Each row was made from one walk, in order. Every step used is in the known rows, and no mark comes twice. Write each row's walk.
Each row is shifted at random along 6 fixed directions that mean nothing.
Known rows
gika/laripe/pana/nebar/goveg/gobaz/zono: [5, 48, -558, -263, 169, 106, -79, -301, 38, -183, -15, -292, 34, -84, 25, -418, 255, 6, 44, 6, 91, -40, 123, -247, -146, -241, 131, -69, 246, 1, -153, 43, 86, 164, -23, 209, -143, 280, -257, -175, 238, 110, 255, 239, 47, -107, 78, -25, 133, 89, 121, -126, 166]
gobaz/gika/laripe/pana/goveg/tafel: [-259, 164, -90, 144, 87, 144, 11, -381, -125, 52, 65, -541, -193, -60, 273, -282, -48, 126, 36, -95, -257, -343, -224, 280, 184, 106, -85, -39, -137, -606, 120, -281, 73, 242, -134, 61, 253, -249, -20, 52, 54, 33, 439, 428, -481, -90, 128, -172, -103, 374, 51, -60, 127]
goveg/gobaz/zono/pana/nebar: [-131, 87, 125, 171, -33, -147, 309, 187, -231, 223, -81, -254, -234, 24, 267, 209, -199, 85, 202, 56, -90, 6, 166, 394, 177, 159, -25, 7, 3, -258, -10, -308, 35, 47, -81, 100, 133, -131, -7, -35, -24, 56, 110, 200, -544, -15, -325, -142, -65, 40, -127, -12, -150]
goveg/gobaz/pana/tafel: [-179, 165, 218, 123, -122, -133, 108, 8, -323, 79, -213, -14, 162, -131, 314, -14, -345, -127, 360, -51, -157, -122, 105, 397, -41, 23, -269, -255, -142, -295, -188, 154, 74, 28, 25, -159, -24, 146, 267, -2, -95, 50, 71, 204, -61, 123, -297, -56, -292, -417, -56, -194, -186]
zono/gobaz/gika/laripe/pana/goveg: [180, 49, -466, -427, -251, 15, -17, -102, -62, -337, -123, 129, 209, 150, 73, 124, 503, -286, 32, 134, 424, 92, 273, -287, -487, -420, 234, -174, 286, 545, -398, 583, 154, -66, 56, 64, -402, 620, -147, -197, -113, -446, -279, -296, 352, 259, -135, 195, 298, -593, -80, -484, -6]
laripe/pana/goveg/gika: [-53, -15, 14, -49, -131, 58, -134, 204, -112, 31, 241, 269, -96, 181, -82, 457, 112, 193, -220, 127, -179, 241, -143, 159, 179, 47, -44, 101, -102, 192, 256, -79, -26, -161, 57, 73, 87, -211, 48, 130, -206, -14, -175, -254, 2, -33, -166, 226, 432, 394, 137, 196, 28]
tafel/goveg/gika/laripe/pana: [-113, 21, 132, 161, 41, -69, -80, -151, -94, 123, 34, -151, -195, 113, -20, 87, -18, 176, -81, 87, 77, -32, -316, 266, 139, 64, -44, 48, -120, -328, 156, -193, 48, -40, -38, -65, 86, -320, 140, 57, -135, -206, 3, 0, -447, -78, 266, -130, -17, 208, -180, -60, 134]
lerof/tafel/laripe/pana/nebar/goveg/gobaz/gika: [146, 168, -68, -167, -199, -208, 255, -115, 158, -70, -178, -390, -193, 174, 89, -241, 111, -315, 284, -191, -91, -144, 521, 155, -120, -45, -84, -70, 138, 17, -116, -203, 236, -190, 138, -137, 60, 301, -68, 130, -77, 235, -191, 315, 128, 109, -27, 78, -180, -323, 50, 80, -29]
nebar/laripe/pana/goveg/gobaz/gika: [41, 14, -328, -168, 17, 132, 149, 103, 121, -60, 39, -129, -126, 73, -32, -95, 357, 129, -10, 160, 156, -1, -79, -61, 18, 24, 106, 223, 168, 179, 52, -57, 11, 311, -12, 200, -7, -44, -239, -167, 93, -131, 126, -61, -37, 7, -27, -89, 283, 179, 22, 27, 70]
gika/laripe/pana/nebar: [-253, 247, -102, -182, -205, 72, -196, -436, -226, -203, 111, -162, 20, 102, 321, -14, 49, -166, 47, -98, -337, 25, 255, 75, -168, -133, -150, -179, 1, -86, -129, 96, 84, -351, 136, -29, -82, 321, -18, 264, -156, 170, 0, 217, 128, 15, -119, 377, 88, 1, 238, -184, -63]
goveg/nebar/laripe/pana: [-105, 50, 130, 365, 194, -184, -55, -181, -116, 188, -59, -371, -263, -3, 3, 1, -201, 154, 95, 55, 12, 0, -281, 333, 185, 170, -133, -50, -94, -594, 90, -318, -25, -92, -97, -84, 75, -356, 211, 29, -13, 5, 153, 285, -533, -164, 326, -320, -283, 210, -239, -88, 170]
zono/lerof/tafel/laripe/pana/goveg/gobaz/gika: [93, 115, 369, -19, -254, 12, 450, 81, 125, -51, -162, -91, -20, 3, 353, -207, 38, -331, 249, -198, -87, -308, 300, 158, -85, 131, -127, 213, 22, -38, -152, -63, 88, 239, 156, -169, -64, 233, 71, 43, 55, 103, -62, 59, 53, 368, -296, 32, -336, -445, 60, -73, -244]
lerof/gika/laripe/pana/nebar: [-350, 182, 214, 274, -51, 163, 50, -473, -196, -199, -201, -397, 22, -186, 393, -403, -100, -161, 127, -216, -151, -496, 63, 135, -177, 181, -285, -98, 9, -526, -177, -43, 67, 10, -1, -130, -55, 52, -89, 118, 67, 63, 408, 300, -86, 101, 5, -26, -433, -287, -141, -431, -189]
tafel/lerof/laripe/pana/nebar/goveg: [172, -22, 70, 17, -59, -142, 120, -153, 142, -11, -166, -413, -278, 33, 45, -80, -32, -305, 108, -107, 84, -123, 232, 40, -194, 26, -66, -106, 91, -116, -163, -112, 127, -227, 1, -116, 46, 107, 2, 80, -44, 19, -112, 279, -66, 177, 206, 14, -412, -340, -194, -69, 65]
lerof/laripe/pana/nebar: [-111, 80, 4, -204, -106, 181, 100, 36, 33, -65, 277, -21, -180, 148, 262, 112, 215, 29, -102, 42, -155, 21, 27, -83, 33, 175, 61, 316, 153, 161, 114, -113, -9, 2, 35, 297, 167, -90, -257, 128, -6, 53, 113, 4, -161, 36, -201, 253, 225, 301, 177, 137, -53]
gika/laripe/pana/tafel: [-163, 122, 7, 101, -15, -196, -165, -419, -315, 31, -77, -390, -206, 23, 125, 187, -145, -130, 135, -11, -35, -25, -34, 368, -138, -29, -179, -431, -198, -351, -91, -31, 190, -468, -175, -135, 139, -87, 160, 120, -333, -231, -44, 388, -346, -31, 236, -80, -132, -142, -279, -231, 189]
lerof/tafel/laripe/pana/nebar/goveg: [30, 158, 23, -233, -191, -30, -91, -148, 109, -120, 11, -188, -32, 111, 119, -134, 31, -224, 36, -207, -307, -51, 338, 68, -131, -69, -88, -28, 11, 43, -60, -12, 162, -347, 159, -64, 87, 217, 0, 269, -111, 320, -208, 216, 292, 90, 6, 349, -112, -96, 231, 157, -57]
nebar/goveg/gobaz/gika: [51, 56, -20, 149, -106, -198, -122, 288, -175, 55, -268, 182, 369, -18, -104, 17, -175, 167, 161, 156, 51, 52, -115, 297, 13, -118, -105, -153, -58, -98, -125, 229, -4, 93, 68, -156, -237, 48, 220, -157, -48, -7, -173, -203, 299, 35, -128, -163, -113, -355, -100, -124, -181]
nebar/goveg/pana/tafel: [80, -139, 19, 185, 152, -86, -104, 270, -85, 193, -52, 120, -93, -92, -249, 287, -176, 236, -85, 150, 113, 102, -320, 160, 161, 86, -13, -70, -140, -71, 138, -51, -12, -52, -179, 52, 191, -428, 178, -117, -82, -215, 37, -80, -249, -119, 182, -217, 24, 127, -247, 133, 128]
zono/lerof/tafel/laripe: [38, 130, 24, -299, -235, -209, 64, 71, -61, 223, 119, -153, -207, 180, 203, 101, 97, -176, 94, 42, -89, 121, 60, 189, -92, -190, 52, -88, 11, 119, -131, 69, 178, -128, 53, 148, 105, 88, -17, 42, -174, 80, -233, 147, -171, 167, -96, 196, 36, -89, 88, 168, 28]
nebar/laripe/pana/goveg: [-89, 115, 151, 90, -30, 62, -22, -83, -32, -41, -89, -323, -130, -17, 188, 4, 5, 48, 2, -11, -102, -161, -101, 305, -28, 156, -128, 107, -110, -308, 15, -131, 74, -26, -26, -33, 60, -199, 67, 57, -67, -78, 24, 169, -195, 137, 72, -43, -195, 12, -102, -90, -18]
lerof/gika/laripe/pana/goveg/tafel: [44, 154, -198, -376, -196, -20, -154, -339, -36, -244, 17, -30, -16, 122, 91, -56, 370, -346, -13, -158, -82, -7, 283, -89, -334, -330, -38, -217, 78, 228, -141, 216, 240, -316, 158, -11, -88, 390, -47, 94, -147, 15, -230, 118, 248, 164, 16, 340, 168, -241, 185, -113, 112]
gobaz/laripe/pana/tafel/lerof: [-133, -83, 52, 93, 126, 221, 112, 68, 4, 125, 208, 175, 59, -124, 68, 26, -155, 175, -39, 140, 164, -74, -472, -188, 172, 245, 48, 156, -56, -52, 87, 94, -199, 405, -150, 137, 140, -246, -17, -62, 57, -216, 375, -121, -197, -38, -13, -147, -26, 249, -37, 32, 76]
laripe/pana/nebar/goveg/tafel/lerof: [112, -207, -27, 296, 255, -1, -48, -6, 54, 199, -22, -129, -113, -227, -227, -131, -309, 71, -37, -13, 91, -82, -339, 0, 206, 88, -50, -148, -103, -321, 19, -102, -101, 117, -181, -62, 156, -263, 202, -70, 136, 71, 301, 112, -159, -152, 358, -261, -292, 206, -149, 85, 231]
tafel/zono/gobaz/gika/laripe/pana/goveg/nebar: [98, 53, 36, -33, -131, -142, 165, 123, 13, -45, -38, 104, -28, 262, 41, 304, 122, 70, 22, 31, 121, 123, 281, 36, 101, -5, 164, 139, 87, 139, 62, -157, -4, -71, 79, -43, -87, 71, -6, 28, -129, -134, -293, -215, -139, 39, -214, 26, 170, -25, -37, -71, -93]
nebar/goveg/pana/tafel/lerof: [56, -226, -239, 53, 207, 19, -147, 71, -17, 210, -3, 31, -69, -234, -326, -104, -147, 73, -81, 104, 184, 68, -368, -115, 43, -118, 9, -248, -48, 1, -36, 185, -42, 150, -149, 73, 106, -157, 78, -189, 90, -52, 239, 24, -35, -97, 308, -135, -21, 85, -131, 91, 245]
lerof/gika/laripe/pana/nebar/goveg/tafel/zono: [-93, -49, 248, 327, 224, 111, 16, 14, 105, 17, -38, -24, -9, -127, -118, -159, -164, 283, -143, -101, -76, -256, -184, 4, 278, 304, -54, 213, -107, -315, 271, -382, -106, 117, -69, -23, 206, -479, -45, 37, 138, 82, 272, 10, -178, -200, 179, -226, -156, 340, -73, 168, -26]
lerof/tafel/goveg/laripe/pana: [-68, 75, 570, 223, -7, -137, -85, 43, -8, 163, -27, -13, 17, 16, 135, 15, -299, 75, 48, -111, -184, -87, -231, 413, 148, 244, -166, 183, -240, -442, 167, -153, 40, -73, 50, -183, 149, -307, 367, 196, -142, 80, -166, 89, -261, 76, 114, -61, -396, -7, -52, 92, -41]
nebar/laripe/pana/tafel/zono/lerof/gika: [-189, -48, 30, 71, 40, 168, 16, -44, -34, -19, -2, -11, -8, -178, -91, -155, 71, -38, -93, -1, -15, -105, -129, -103, -84, 38, -80, -79, -52, 79, -40, 75, -65, 117, -40, 8, -24, -75, -197, -82, 121, 55, 212, -6, 177, 37, 2, -12, 51, 30, -32, 9, -28]
gika/laripe/pana/goveg/gobaz/zono/tafel/lerof: [57, -95, 47, 56, 98, 19, -163, 102, -23, 12, 59, 333, 313, -94, -90, 134, -251, 93, -6, 38, 4, 161, -87, -70, 83, -42, 42, -26, -176, 62, 4, 186, -153, 22, -49, -110, -100, 77, 220, -9, -1, -47, -110, -166, 162, -81, -44, -36, 17, 14, 81, -20, -34]
tafel/laripe/pana/nebar/goveg/gika: [143, -80, 196, 238, 72, -24, 162, 111, 142, 19, -123, 20, -188, 47, -185, 90, 46, 105, -92, 49, 297, -117, -196, 35, 98, 259, -23, 239, 37, -103, 120, -254, -49, 31, 10, -70, 24, -322, 73, -16, -14, -232, 9, -170, -248, 22, 263, -206, -159, -1, -297, -23, 59]
gika/laripe/pana/goveg/gobaz: [-142, -44, -152, 40, 139, 75, -269, -100, -94, 30, 113, -166, -70, -37, -12, -3, -31, 244, -105, 73, -125, 113, -255, 165, 92, 49, -26, 51, -80, -186, 145, -55, -15, -12, -115, 90, 102, -225, 1, 36, -56, -49, 102, 87, -170, -176, 168, -46, 179, 361, -6, -26, 84]
lerof/tafel/laripe/pana/goveg/nebar: [36, -91, 179, 220, 173, -101, -228, -35, 40, 129, 0, -22, -19, -64, -120, -40, -251, 97, -85, -121, -9, 20, -248, 56, 124, 153, -23, 0, -83, -292, 154, -48, -42, -143, -65, -51, 194, -287, 197, 130, -62, 62, -26, 103, -178, -99, 329, -70, -257, 110, -112, 42, 109]
goveg/gobaz/laripe/pana/tafel/zono/lerof: [-19, -69, -203, -95, 71, -154, 71, 52, -80, 226, 182, -55, -252, 80, -110, 236, 29, 55, 35, 148, 74, 311, -89, 32, 100, -45, 125, -120, -11, 132, 84, -97, -23, 29, -124, 115, 113, -57, -71, -74, -93, -65, -51, 85, -277, -100, -35, -95, 305, 280, -23, 157, 209]
nebar/goveg/laripe/pana: [-18, 94, 249, 47, 16, 121, -4, 23, 51, -64, -23, 67, 105, -49, 156, -137, 76, 99, -22, 25, -14, -142, -292, 132, 24, 129, -82, 362, -36, -245, 26, -11, -19, 277, 133, -16, -150, -127, 200, -36, 115, -4, 61, -91, -86, 159, 34, -59, -199, 15, 57, -67, -28]
gobaz/zono/lerof/laripe/pana/tafel: [-71, -68, 1, -48, 2, 57, -126, 130, -114, 22, 217, 300, 125, 5, -16, 355, -63, 32, -106, 114, -108, 259, -57, -128, -18, 2, 55, -77, -70, 258, 63, 167, -123, -135, -83, 117, 14, -11, -59, 10, -51, -34, -80, -94, 128, -48, -214, 107, 247, 124, 100, 94, -20]
nebar/goveg/pana/tafel/zono/gobaz/laripe: [12, 144, -35, -269, -138, -111, 245, 275, 91, 136, 82, -129, -257, 231, 111, 200, 135, 112, 68, 35, -188, 111, 254, 248, 163, -5, 137, 230, 2, 160, 153, -318, 119, 76, 62, 155, 177, -43, -104, 21, -84, 82, -204, 70, -260, 69, -294, 83, 267, 236, 171, 361, -52]
nebar/goveg/pana/tafel/zono/gobaz: [57, -62, 138, 45, 34, -44, 182, 339, -25, 112, -199, 74, -3, -146, -31, 6, -33, 88, 44, 54, 155, -105, -93, 195, 60, 35, 38, 100, -42, 6, -61, -8, 57, 267, -59, 40, 17, -166, 81, -241, 89, -91, 39, -110, -195, 154, -101, -175, -75, -153, -187, 40, -52]

Which walk is each row?
[67, -103, 50, 97, 54, -77, -220, -2, 59, 9, 78, 233, -14, 114, -275, 218, -56, 104, -183, -50, 33, 149, -44, -108, 113, 42, 30, -29, -51, 99, 215, -60, -48, -343, -36, -83, 136, -193, 62, 170, -177, -96, -167, -202, 57, -208, 221, 67, 145, 176, -65, 98, 52]  lerof/gika/laripe/pana/tafel/goveg/nebar
[-83, -93, -437, -38, 165, -38, -246, -406, -197, -10, -40, -65, 195, -180, -172, -233, 25, -176, 26, 102, 411, 8, -214, -365, -318, -404, 142, -592, 83, 32, -334, 540, 37, 17, -186, 22, -198, 319, -108, -247, 85, -210, 177, 89, 99, -80, 282, -130, -37, -315, -190, -378, 256]  gobaz/zono/tafel/lerof/gika/laripe/pana
[-276, -159, 155, 254, 114, 163, -86, 329, -148, 183, 186, 487, 219, -84, -152, 369, -330, 416, -223, 189, -72, 175, -248, -188, 271, 191, 69, 25, -167, 149, 280, 71, -319, 99, -140, 118, 158, -394, -138, -2, -30, -158, 178, -361, 30, -312, -200, -60, 293, 369, -17, 172, -234]  gobaz/pana/tafel/zono/lerof/gika/laripe
[-303, -90, -128, 338, 142, -75, -218, -421, -257, 107, -62, -483, -238, -127, -122, -93, -199, 0, -75, -46, -54, -2, -53, 61, -69, -23, -85, -488, -41, -370, -35, -101, -14, -266, -199, -79, 71, -110, -183, 61, -43, 51, 219, 326, -187, -211, 291, -117, -91, 90, -280, -224, 80]  tafel/zono/lerof/gika/laripe/pana/nebar
[-123, -125, -70, 248, 283, -123, 2, 65, -110, 283, -115, -342, -164, -122, -90, -24, -215, 288, 2, 87, 170, -96, -226, 175, 151, 79, 137, -137, -65, -313, 129, -164, 38, 159, -303, 168, 274, -417, -125, -173, 6, -221, 215, 208, -601, -220, 217, -388, -53, 150, -375, -18, 100]  lerof/tafel/zono/gobaz/pana/goveg/gika/laripe
[-22, 62, 137, -206, -75, -7, 6, 166, 75, -22, 85, 181, 131, 85, 88, 4, 10, 22, 33, -59, -177, 71, 114, 85, 33, 52, 3, 200, -26, 165, 120, -4, 38, 17, 95, 37, 84, 44, -16, 76, -37, 150, -209, -3, 121, 91, -257, 159, 102, 23, 216, 217, -98]  lerof/laripe/pana/tafel/goveg/gobaz/zono
[44, -44, 8, 84, 24, 42, 106, 70, 65, -112, -214, -61, 75, -137, -29, -164, 105, -103, 66, -34, 63, -71, 159, -41, -182, -13, -69, 2, 78, 54, -127, 34, -16, 148, 31, -78, -256, 174, -114, -164, 180, 48, -10, -3, 256, 144, -126, -121, -105, -293, -71, -162, -128]  nebar/laripe/pana/goveg/gobaz/zono/lerof/gika
[-69, -64, -326, 40, 258, 62, 26, -67, -2, 110, 99, -455, -281, -61, -21, -105, 128, 232, -66, 57, 38, -110, -186, 68, 145, 59, 192, 20, 19, -170, 159, -289, 92, 213, -342, 287, 291, -325, -306, -155, 113, -117, 309, 239, -504, -220, 134, -287, 215, 447, -125, 77, 182]  lerof/gika/laripe/pana/goveg/gobaz/zono/tafel
[34, -34, 137, 120, 57, 129, 227, 127, 113, -91, -83, 25, 65, -125, 43, -82, -7, 16, 56, -54, -97, -187, 159, -11, 53, 136, -74, 173, -51, 21, 30, -217, -38, 178, -55, -55, -58, -47, -94, -86, 181, 47, 136, -45, 131, -19, -199, -170, -28, -7, 18, 62, -167]  nebar/goveg/gobaz/zono/lerof/gika/laripe/pana/tafel
[-78, 10, -252, -6, 1, 145, 60, -256, 144, -106, -94, -398, 17, -147, 45, -692, -4, -199, 145, -163, -171, -242, 165, -118, -120, -48, -127, -74, 175, -149, -175, 41, -17, 275, 104, -67, -103, 349, -199, 11, 300, 415, 317, 306, 368, 35, 55, 46, -245, -137, 174, -85, -77]  tafel/lerof/laripe/pana/nebar/goveg/gobaz/gika
[66, -7, -104, -6, 93, -172, 22, -59, 97, 146, 8, -358, -207, 51, 19, -130, -114, 8, 116, -82, 1, -1, 41, 93, 78, 79, 80, -26, 73, -194, 73, -191, 98, -40, -123, 58, 256, -61, -34, 78, -54, 72, 10, 286, -276, -108, 166, -98, -136, 103, -75, 111, 124]  lerof/tafel/goveg/gobaz/laripe/pana/nebar
[7, 211, 524, 267, -185, -61, 376, -12, 40, -6, -103, -116, -94, 120, 270, 124, -250, -61, 164, -213, -393, -251, 417, 326, 277, 230, -190, 151, -226, -366, 107, -571, -40, -68, 154, -331, 38, -52, 229, 240, -19, 233, -72, 124, -150, 63, -271, -44, -317, 34, 140, 130, -246]  gobaz/gika/laripe/pana/nebar/goveg/tafel/zono/lerof
[-240, -165, -8, 376, 131, 139, -2, 64, -129, 165, 82, 5, 71, -130, -87, 104, -358, 263, -10, 172, 40, -28, -369, 78, 237, 231, -36, -77, -196, -155, 81, 22, -233, 177, -291, -54, 121, -296, -9, -28, -28, -233, 343, -131, -84, -262, 61, -292, 55, 241, -212, -83, -61]  zono/gobaz/gika/laripe/pana/tafel/lerof
[-27, 249, 265, -228, -339, -132, 98, -160, -43, -39, -31, -247, -56, 141, 409, 41, -38, -395, 182, -266, -406, -56, 539, 273, -191, -127, -125, -142, -97, -57, -146, -37, 226, -306, 184, -158, 3, 388, 89, 257, -180, 316, -387, 354, 104, 342, -352, 354, -231, -329, 252, 44, -141]  gobaz/zono/lerof/tafel/laripe/pana/goveg
[40, -30, 118, 49, -69, -5, 146, 67, 136, -75, -58, -68, -128, 52, -52, -22, 51, -43, -20, -103, -183, 8, 384, 6, 36, 58, -65, 139, 42, 107, 53, -314, -21, -113, 108, -119, -67, 58, -139, 97, 61, 235, -105, -48, 193, -32, -124, 76, 53, 48, 74, 124, -194]  tafel/zono/lerof/gika/laripe/pana/nebar/goveg/gobaz
[324, -199, 248, 328, 272, -162, 92, 51, 182, 166, -223, -84, -79, -189, -153, -151, -166, -75, 45, -16, 434, -132, -281, -94, 20, 78, 79, 30, 14, -309, -115, -26, -52, 138, -150, -115, -49, -211, 285, -197, 200, -178, 92, -9, -333, 15, 468, -417, -556, -229, -395, -143, 170]  zono/lerof/tafel/goveg/nebar/laripe/pana
[199, -145, 247, 446, 209, -151, 19, 98, 93, 39, -182, 4, -135, -15, -271, 272, -198, 151, -65, 1, 216, -94, -114, 68, 151, 293, -47, 27, -99, -222, 194, -350, -46, -277, -198, -147, 173, -488, 144, 14, -100, -310, -21, -78, -265, -214, 376, -391, -235, 8, -434, 9, 73]  lerof/gika/laripe/pana/nebar/goveg/tafel
[228, -95, -254, -202, 16, 79, 112, -226, 222, -187, -108, -101, -107, -83, -126, -416, 355, -388, -9, -68, 353, -174, 78, -436, -354, -190, 31, -65, 313, 231, -279, 207, 71, 123, 126, 38, -221, 365, -170, -143, 228, 5, 118, 52, 217, 217, 266, 91, -160, -383, -57, -181, 192]  tafel/lerof/laripe/pana/nebar/goveg/gika
[-230, 75, 41, 281, 99, -155, -177, -80, -48, 180, -24, -469, -152, 52, -62, -83, -399, 278, 67, -97, -470, 94, 74, 504, 289, 184, -187, -60, -179, -526, 255, -479, -22, -213, -19, -158, 204, -230, 61, 251, -77, 430, -40, 408, -111, -261, 69, -100, -131, 400, 69, 219, -64]  tafel/laripe/pana/nebar/goveg/gobaz/zono
[76, -237, -78, 271, 257, -62, 34, 65, 36, 239, -28, -137, -61, -117, -185, -103, -168, 174, 7, 152, 307, -21, -370, -39, 153, 56, 146, -39, -14, -198, 41, -23, -76, 269, -294, 22, 105, -286, 17, -209, 112, -261, 231, -48, -319, -238, 321, -449, -93, 106, -316, -61, 128]  zono/lerof/tafel/goveg/gobaz/gika/laripe/pana
[167, -53, -221, -112, 15, -76, 98, 51, 188, 63, 123, -66, -240, 142, -211, 99, 172, -32, -110, -34, -23, 144, 200, -229, 77, -97, 186, -39, 123, 221, 122, -234, -12, -50, 15, 88, 83, 49, -198, 10, 54, 148, -98, 15, 32, -92, 7, 48, 210, 273, 135, 288, 123]  gobaz/laripe/pana/nebar/goveg/tafel/zono/lerof/gika
[204, -60, 254, -112, -31, -64, -4, 279, 145, 44, 103, 386, 83, 79, -107, 208, 60, -19, -120, 46, -36, 197, -41, -71, 54, -64, 84, 216, -62, 236, 83, 26, -70, -4, 148, -21, -78, -37, 174, -31, 60, 87, -317, -228, 117, 100, -61, 86, 47, 48, 180, 262, 3]  nebar/goveg/tafel/zono/lerof/laripe/pana
[86, 25, 232, 51, -63, -46, 108, -46, 40, -44, -1, 127, 36, 57, 66, 106, -99, -140, 24, -147, -87, -48, 311, -86, 25, 2, -20, -29, -46, 19, 11, -152, -10, -190, 70, -128, -47, 135, 70, 134, -17, 95, -121, -7, 21, 3, -123, 91, -99, -87, 68, 30, -71]  gobaz/zono/lerof/tafel/goveg/gika/laripe/pana/nebar
